Below are the code and all the weights of a small trained network. Each question names an input and a class and asks about switching units off, where a switched-off unit gives its printed mean instead of its output.

import numpy as np


def w(rows, s, z=0):
    codes = np.array(rows[::2]) - 128.0
    scale = np.full(codes.shape[1], s)
    scale[-1] = z or s
    return codes * scale


def f(y):
    return np.maximum(y, 0)


def log_softmax(a):
    a = a - a.max(-1, keepdims=True)
    return a - np.log(np.exp(a).sum(-1, keepdims=True))


def net(x, mask):
    res = np.array(x, float).reshape(1, 6) / 4 @ E
    y = f(res @ A[0][:, :-1].T + A[0][:, -1])
    res = res + np.where(mask, y, B[0][:, -1]) @ B[0][:, :-1]
    return log_softmax(res[-1] @ U[:, :-1].T + U[:, -1])


A, B = {}, {}
E = w([
[60,161,240,111,149,96,136,111],'x0',
[145,146,169,213,115,141,104,201],'x1',
[99,184,146,156,87,149,196,102],'x2',
[75,151,101,164,160,143,143,163],'x3',
[112,189,132,94,87,138,96,107],'x4',
[118,92,89,122,115,8,148,132],'x5',
],0.013)
A[0] = w([
[155,79,153,112,218,73,133,125,175],'N0',
[107,124,171,178,112,42,141,124,129],'N1',
[131,176,120,168,143,129,176,115,184],'N2',
[110,126,142,148,147,195,121,113,147],'N3',
[109,108,164,36,124,94,98,71,132],'N4',
[127,77,83,146,117,69,74,165,198],'N5',
[111,74,170,178,161,50,195,122,136],'N6',
[137,119,79,112,141,165,160,102,4],'N7',
[152,147,138,113,110,61,164,136,48],'N8',
[121,134,155,113,141,164,92,65,27],'N9',
[135,96,146,90,162,240,129,146,175],'N10',
[177,128,146,108,108,160,76,91,48],'N11',
[144,116,70,150,107,72,136,148,149],'N12',
[110,123,133,115,155,176,124,107,122],'N13',
[122,138,154,46,151,79,96,58,87],'N14',
[128,139,141,106,92,82,135,95,132],'N15',
[165,79,55,141,154,151,96,210,200],'N16',
[192,73,82,129,169,135,108,134,98],'N17',
[124,133,159,5,146,78,123,88,91],'N18',
[105,147,222,191,124,134,87,201,113],'N19',
[131,78,110,97,180,90,102,140,155],'N20',
[121,117,64,65,120,158,145,67,94],'N21',
],0.012,0.0046)
B[0] = w([
[97,186,138,122,153,136,59,118,201],'N0',
[81,132,138,116,187,125,121,222,185],'N1',
[106,127,161,91,141,131,128,166,171],'N2',
[160,158,188,182,117,119,182,163,181],'N3',
[84,205,163,64,65,107,129,66,206],'N4',
[121,119,87,113,176,152,99,118,220],'N5',
[73,89,55,98,197,97,142,167,199],'N6',
[167,169,152,184,131,127,173,180,162],'N7',
[90,114,134,152,154,151,178,150,159],'N8',
[136,136,158,153,86,113,168,124,162],'N9',
[168,122,154,220,77,136,234,145,213],'N10',
[185,105,117,148,98,155,159,84,169],'N11',
[112,101,112,79,128,138,132,67,201],'N12',
[130,124,152,134,101,136,151,173,163],'N13',
[59,158,168,58,122,110,132,93,200],'N14',
[83,99,147,101,96,140,163,144,172],'N15',
[149,169,117,104,211,185,39,107,251],'N16',
[157,142,156,178,193,171,43,118,211],'N17',
[87,176,144,53,117,90,122,105,209],'N18',
[131,170,255,161,121,135,160,238,225],'N19',
[124,112,128,116,150,133,41,142,198],'N20',
[132,180,166,128,101,163,145,135,206],'N21',
],0.01,0.015)
U = w([
[116,153,172,92,2,100,185,47,128],'0',
[164,70,130,169,101,33,121,106,4],'1',
[45,163,121,48,161,92,85,126,184],'2',
[170,193,247,214,119,144,125,223,157],'3',
[212,78,22,159,153,148,58,57,239],'4',
[84,19,117,162,160,70,220,208,70],'5',
[145,86,135,199,103,35,114,101,14],'6',
],0.0084,0.0035)

Each question gives the input, the list of numbers given to net, and the class t.
The units are the neurons (one row each of A and B). Each row of codes is followed by its name. A weight is (code - 128) times the scale printed after its matrix; where a second scale follows, it is the last column's (A, B and U).
mask holds one flag per neuron, in row order. A switched-off neuron (its flag False) gives its mean, the last column of its row in B, instead of its output. The means were averaged over made-up inputs and are rounded, as every weight is.
A unit's drop is (log p(t) with every unit on - log p(t) with that unit switched off) / (log p(t) with every unit on - log p(t) with every unit switched off).
The circuit of an input: a set's keep is (log p(t) with only the set's units on - log p(t) with every unit switched off) / (log p(t) with every unit on - log p(t) with every unit switched off). Starting from the 12 units with the biggest drops (on a tie, the unit counted first), units are removed one at a time, each time the one whose removal leaves the highest keep (on an exact tie, the one counted first), for as long as the keep stays at least 0.8.
circuit, biggest first: the units of the circuit, biggest drop first
top k neurons: the k neurons with the biggest drops, biggest first
drop when u is switched off: that unit's drop, to one decimal
input [-1,6,-1,-8,8,1], class 0: circuit, biggest first	(N17 N16 N11)
input [-8,0,-3,1,-2,-4], class 4: circuit, biggest first	(N19)
input [5,2,4,-1,-2,7], class 5: circuit, biggest first	(N16 N6)
input [4,-6,-1,-7,5,4], class 0: top 2 neurons	(N4 N16)
input [7,7,-5,6,-5,8], class 2: top 3 neurons	(N0 N6 N10)
input [-7,-7,-2,5,5,-1], class 3: top 3 neurons	(N21 N7 N6)
input [3,-8,7,-5,3,5], class 0: top 2 neurons	(N4 N16)
input [-5,-6,-5,-1,-8,-4], class 4: top 2 neurons	(N19 N16)
input [5,4,-2,7,2,6], class 5: drop when N2 is switched off	0.0
input [-3,0,7,4,-4,2], class 5: drop when N4 is switched off	0.1
input [-5,5,7,-3,-6,6], class 5: drop when N4 is switched off	0.2
input [3,2,2,0,-6,6], class 5: drop when N16 is switched off	0.2
